Below is a small trained network, with its code and all its weights. Each question gives an input and a class and asks what happens when units are switched off, that is, made to give their printed mean instead of their output.

import numpy as np


def w(rows, s, z=0):
    codes = np.array(rows[::2]) - 128.0
    scale = np.full(codes.shape[1], s)
    scale[-1] = z or s
    return codes * scale


def f(y):
    return np.maximum(y, 0)


def log_softmax(a):
    a = a - a.max(-1, keepdims=True)
    return a - np.log(np.exp(a).sum(-1, keepdims=True))


def net(x, mask):
    res = np.array(x, float).reshape(1, 7) / 4 @ E
    y = f(res @ A[0][:, :-1].T + A[0][:, -1])
    res = res + np.where(mask, y, B[0][:, -1]) @ B[0][:, :-1]
    return log_softmax(res[-1] @ U[:, :-1].T + U[:, -1])


A, B = {}, {}
E = w([
[136,120,130,134,128,129],'x0',
[131,133,126,127,128,126],'x1',
[129,139,130,126,133,123],'x2',
[172,51,109,204,114,161],'x3',
[219,190,145,120,184,254],'x4',
[85,207,169,208,40,168],'x5',
[121,147,126,125,127,114],'x6',
],0.0081)
A[0] = w([
[165,63,56,53,211,109,25],'n1',
[94,205,209,201,50,158,3],'n2',
[66,230,163,35,152,101,210],'n3',
[237,209,170,106,205,255,47],'n4',
[171,84,72,67,213,90,26],'n5',
[137,130,133,124,122,120,109],'n6',
],0.0068,0.0052)
B[0] = w([
[41,181,233,137,174,157,194],'n1',
[37,142,234,124,210,140,197],'n2',
[152,72,48,187,160,219,255],'n3',
[2,86,79,71,27,25,238],'n4',
[47,136,197,127,175,154,184],'n5',
[143,117,130,126,114,115,128],'n6',
],0.0076,0.0066)
U = w([
[100,151,238,122,162,140,9],'0',
[136,123,113,131,125,130,249],'1',
[89,113,84,95,75,48,19],'2',
[146,122,117,137,138,144,232],'3',
[140,120,110,137,134,142,182],'4',
[148,125,115,133,131,135,190],'5',
[144,93,84,152,145,181,110],'6',
[248,177,125,108,139,117,1],'7',
],0.013,0.0066)

Each question gives the input, the list of numbers given to net, and the class t.
The units are the neurons (one row each of A and B). Each row of codes is followed by its name. A weight is (code - 128) times the scale printed after its matrix; where a second scale follows, it is the last column's (A, B and U).
mask holds one flag per neuron, in row order. A switched-off neuron (its flag False) gives its mean, the last column of its row in B, instead of its output. The means were averaged over made-up inputs and are rounded, as every weight is.
A unit's drop is (log p(t) with every unit on - log p(t) with that unit switched off) / (log p(t) with every unit on - log p(t) with every unit switched off).
The circuit of an input: a set's keep is (log p(t) with only the set's units on - log p(t) with every unit switched off) / (log p(t) with every unit on - log p(t) with every unit switched off). Starting from all 6 units, units are removed one at a time, each time the one whose removal leaves the highest keep (on an exact tie, the one counted first), for as long as the keep stays at least 0.8.
circuit, biggest first: the units of the circuit, biggest drop first
most important unit: the unit with the biggest drop
k most important neurons: the k neurons with the biggest drops, biggest first
drop of u: that unit's drop, to one decimal
input [-2,5,1,-4,5,-8,-6], class 0: most important unit => n1
input [-3,5,-2,7,8,1,-5], class 2: 2 most important neurons => [n4, n3]
input [7,3,-3,5,0,-8,-2], class 0: 2 most important neurons => [n1, n5]
input [-7,-1,-7,-8,-1,-7,3], class 6: 2 most important neurons => [n3, n2]
input [-8,2,-4,-7,-6,-8,-7], class 0: 3 most important neurons => [n1, n5, n4]
input [4,1,3,3,-6,6,4], class 0: 3 most important neurons => [n2, n4, n3]
input [1,-1,7,7,3,-7,-7], class 0: circuit, biggest first => [n1, n5]
input [1,-5,-2,-8,-5,-3,-1], class 6: circuit, biggest first => [n3, n4]
input [2,4,6,4,7,-8,-7], class 0: 3 most important neurons => [n1, n5, n3]
input [8,6,0,-6,-5,-4,2], class 5: 2 most important neurons => [n4, n3]
input [7,-3,-2,3,1,7,-2], class 0: 2 most important neurons => [n2, n3]
input [3,-4,1,-5,8,-7,-4], class 2: 2 most important neurons => [n4, n2]
input [7,-4,4,-7,-4,-8,8], class 0: 3 most important neurons => [n1, n5, n4]
input [8,-7,-7,-5,-4,-8,-5], class 0: circuit, biggest first => [n1]
input [-5,-7,-4,4,8,5,4], class 2: drop of n4 => 0.9
input [-3,0,-7,-6,8,5,5], class 2: drop of n4 => 1.2
input [-5,-2,6,1,8,-2,-8], class 2: drop of n4 => 0.8
